Below are the code and all the weights of a small trained network. Each question names an input and a target symbol and asks about switching units off, where a switched-off unit gives its printed mean instead of its output.

import numpy as np


def w(rows, s, z=0):
    codes = np.array(rows[::2]) - 128.0
    scale = np.full(codes.shape[1], s)
    scale[-1] = z or s
    return codes * scale


def norm(h):
    return h / np.sqrt((h * h).mean(-1, keepdims=True) + 1e-5)


def f(y):
    return np.maximum(y, 0)


def softmax(a):
    e = np.exp(a - a.max(-1, keepdims=True))
    return e / e.sum(-1, keepdims=True)


def log_softmax(a):
    a = a - a.max(-1, keepdims=True)
    return a - np.log(np.exp(a).sum(-1, keepdims=True))


def net(x, mask):
    ids = ['αγδελμξπτψ'.index(c) for c in x.split()]
    T = len(ids)
    res = E[ids] + P[:T]
    u = 0
    for l in range(2):
        r = norm(res)
        for j in range(2):
            rows = slice(2 * j, 2 * j + 2)
            q, k, v = (r @ M[l][rows].T for M in (Q, K, V))
            z = softmax(np.where(np.tri(T) > 0, q @ k.T / 2**0.5, -1e9)) @ v
            o = O[l][rows]
            res = res + np.where(mask[u + j], z, o[:, -1]) @ o[:, :-1]
        u += 2
        y = f(norm(res) @ A[l][:, :-1].T + A[l][:, -1])
        res = res + np.where(mask[u : u + 4], y, B[l][:, -1]) @ B[l][:, :-1]
        u += 4
    return log_softmax(norm(res)[-1] @ U[:, :-1].T + U[:, -1])


Q, K, V, O, A, B = {}, {}, {}, {}, {}, {}
E = w([
[72,149,130,180,178,166,26,120,116,77,148],'α',
[129,126,86,129,196,124,87,195,136,238,121],'γ',
[141,57,148,95,112,104,104,43,86,185,78],'δ',
[125,168,94,129,103,123,144,90,252,111,143],'ε',
[138,128,185,185,93,113,123,194,154,106,23],'λ',
[208,171,70,150,117,77,74,126,73,68,122],'μ',
[104,222,205,136,173,153,160,90,101,142,55],'ξ',
[135,152,202,142,165,86,194,170,105,184,187],'π',
[95,100,95,46,175,137,161,157,109,43,91],'τ',
[138,82,166,118,62,234,90,174,132,136,141],'ψ',
],0.019)
P = w([
[53,143,13,184,57,151,185,106,76,163,107],'0',
[196,129,169,48,177,103,62,115,188,105,130],'1',
[250,78,168,149,231,184,168,91,171,113,154],'2',
[169,89,60,215,161,218,236,89,102,137,136],'3',
[88,207,125,84,22,148,141,175,59,155,153],'4',
[32,121,109,99,135,50,46,151,145,150,44],'5',
[106,61,92,136,233,79,67,111,195,149,49],'6',
],0.013)
Q[0] = w([
[20,137,132,95,83,51,73,165,129,145,90],'0.h1',
[100,214,113,92,30,152,159,147,62,143,183],'0.h1',
[93,201,121,88,35,130,134,154,72,140,156],'0.h2',
[1,108,123,112,122,40,69,156,154,158,85],'0.h2',
],0.0096)
K[0] = w([
[255,103,176,114,231,167,117,101,183,102,133],'0.h1',
[126,166,200,20,106,78,35,155,155,110,142],'0.h1',
[172,169,226,15,170,89,31,157,201,105,135],'0.h2',
[244,73,166,154,223,180,152,89,150,100,135],'0.h2',
],0.0088)
V[0] = w([
[119,171,142,165,168,135,80,108,53,83,167],'0.h1',
[115,162,108,127,143,174,143,33,237,132,199],'0.h1',
[255,125,90,155,61,83,133,53,113,121,130],'0.h2',
[129,232,109,108,170,35,176,166,154,117,96],'0.h2',
],0.0067)
O[0] = w([
[100,220,137,182,212,118,28,89,3,60,201,2],'0.h1',
[89,178,103,129,126,165,131,44,234,126,218,136],'0.h1',
[248,146,98,127,64,53,113,52,101,111,141,84],'0.h2',
[118,211,82,156,197,24,194,163,158,109,105,86],'0.h2',
],0.006,0.00045)
A[0] = w([
[113,72,177,86,120,109,184,61,94,41,186,80],'0.n1',
[189,95,186,141,79,94,169,138,158,112,145,2],'0.n2',
[175,108,192,119,80,74,158,140,165,147,186,40],'0.n3',
[141,121,159,183,69,169,180,150,102,158,253,31],'0.n4',
],0.0046,0.0052)
B[0] = w([
[149,60,94,142,162,185,129,115,167,89,124,253],'0.n1',
[59,3,130,152,88,159,161,107,175,120,132,144],'0.n2',
[128,39,105,108,114,118,120,160,76,87,154,166],'0.n3',
[109,169,114,106,51,132,139,162,91,112,175,231],'0.n4',
],0.0058,0.00056)
Q[1] = w([
[51,66,160,129,160,15,29,105,195,135,91],'1.h1',
[229,45,145,185,255,168,138,94,190,92,104],'1.h1',
[206,29,173,186,253,138,109,90,206,103,113],'1.h2',
[41,87,143,109,125,11,41,120,177,139,95],'1.h2',
],0.0088)
K[1] = w([
[234,85,134,206,235,209,195,117,143,106,127],'1.h1',
[44,123,39,209,63,165,202,126,67,149,117],'1.h1',
[65,123,29,236,90,177,223,122,72,150,124],'1.h2',
[254,78,168,189,238,191,186,112,160,116,149],'1.h2',
],0.01)
V[1] = w([
[117,166,148,233,55,133,41,170,199,59,61],'1.h1',
[115,74,34,47,163,109,77,156,142,33,151],'1.h1',
[191,109,116,198,97,193,233,214,107,54,242],'1.h2',
[157,110,43,181,135,93,18,227,161,254,206],'1.h2',
],0.0058)
O[1] = w([
[111,144,132,228,78,128,49,145,219,56,55,81],'1.h1',
[166,25,2,97,188,133,109,116,165,9,127,117],'1.h1',
[160,200,129,98,26,167,188,244,94,65,233,200],'1.h2',
[126,116,67,178,139,99,66,190,143,228,185,4],'1.h2',
],0.0064,0.0023)
A[1] = w([
[223,127,141,160,192,192,183,95,179,144,117,140],'1.n1',
[119,237,166,112,115,106,214,215,63,144,243,28],'1.n2',
[51,143,137,212,193,179,20,97,117,63,176,3],'1.n3',
[202,207,122,40,60,49,159,114,157,254,137,102],'1.n4',
],0.0045,0.0035)
B[1] = w([
[51,181,91,64,66,52,82,138,118,132,129,252],'1.n1',
[75,23,134,150,114,52,98,96,152,29,164,205],'1.n2',
[97,1,167,179,113,36,190,115,163,165,124,225],'1.n3',
[153,122,93,186,90,124,199,105,113,177,137,219],'1.n4',
],0.0084,0.0028)
U = w([
[55,96,134,204,204,139,35,92,128,64,182,137],'α',
[127,142,62,108,209,101,103,205,139,230,138,99],'γ',
[156,42,135,83,104,84,131,9,90,167,101,31],'δ',
[126,158,73,105,101,107,164,67,254,105,177,128],'ε',
[158,106,161,176,97,68,141,214,171,92,14,4],'λ',
[229,182,63,156,140,64,75,107,57,61,156,144],'μ',
[88,255,193,120,203,129,158,70,89,120,109,147],'ξ',
[117,122,185,115,121,26,209,165,87,108,233,107],'π',
[104,86,84,31,206,123,170,157,119,36,102,181],'τ',
[148,125,166,84,65,237,87,164,113,111,183,203],'ψ',
],0.0069,0.0021)

Each question gives the input, a string of symbols that net reads in full, and the target symbol t.
The units are the heads (2 rows each of Q, K, V and O) and the neurons (one row each of A and B). Each row of codes is followed by its name. A weight is (code - 128) times the scale printed after its matrix; where a second scale follows, it is the last column's (O, A, B and U).
mask holds one flag per unit, layer by layer, with each layer's heads first. A switched-off unit (its flag False) gives its mean, the last column of its rows in O or B, instead of its output. The means were averaged over made-up inputs and are rounded, as every weight is.
A unit's drop is (log p(t) with every unit on - log p(t) with that unit switched off) / (log p(t) with every unit on - log p(t) with every unit switched off).
The circuit of an input: a set's keep is (log p(t) with only the set's units on - log p(t) with every unit switched off) / (log p(t) with every unit on - log p(t) with every unit switched off). Starting from all 12 units, units are removed one at a time, each time the one whose removal leaves the highest keep (on an exact tie, the one counted first), for as long as the keep stays at least 0.8.
circuit, biggest first: the units of the circuit, biggest drop first
unit that matters most: the unit with the biggest drop
heads that matter: for each layer, one digit per head in row order, 1 if its drop is at least 0.15 and else 0, layers parted by /
drop of u: that unit's drop, to one decimal
input ε λ λ ψ λ τ μ, target ψ: heads that matter => 01 / 01
input λ λ π α τ τ ε, target α: heads that matter => 11 / 00
input γ ε γ τ ξ μ, target γ: circuit, biggest first => 1.h2, 1.h1
input π τ ε, target π: circuit, biggest first => 1.h1, 1.h2
input λ α τ, target λ: circuit, biggest first => 1.h1
input ξ λ μ π τ λ λ, target π: heads that matter => 00 / 11
input ψ α μ τ ε ε, target μ: heads that matter => 11 / 00
input λ α α τ ε τ, target α: circuit, biggest first => 0.h1, 0.h2
input μ π ψ, target μ: circuit, biggest first => 0.h2, 0.h1
input δ ε τ ξ ξ μ, target τ: circuit, biggest first => 1.h1, 1.h2
input μ ξ δ τ γ, target ξ: circuit, biggest first => 1.h2, 1.h1
input δ λ τ α, target δ: circuit, biggest first => 0.h2, 1.h2, 1.n3
input ξ ε ε π π, target ε: circuit, biggest first => 0.h1, 1.h1
input π α δ, target π: circuit, biggest first => 1.h2, 1.h1
input α ε ε, target α: unit that matters most => 0.h1
input λ ε ε ε, target λ: heads that matter => 10 / 10
input μ λ ξ, target μ: heads that matter => 01 / 00
input ε μ δ γ, target ε: heads that matter => 10 / 00
input γ λ α ε μ, target λ: circuit, biggest first => 1.h1, 0.h1
input τ ε λ δ, target τ: unit that matters most => 1.h1
input π τ τ δ ε τ τ, target δ: heads that matter => 01 / 10
input α τ τ π α, target τ: heads that matter => 00 / 10
input λ ε μ, target λ: heads that matter => 10 / 10
input τ ψ τ α λ, target ψ: heads that matter => 01 / 00
input ξ λ τ α λ τ τ, target α: drop of 0.h2 => 0.2
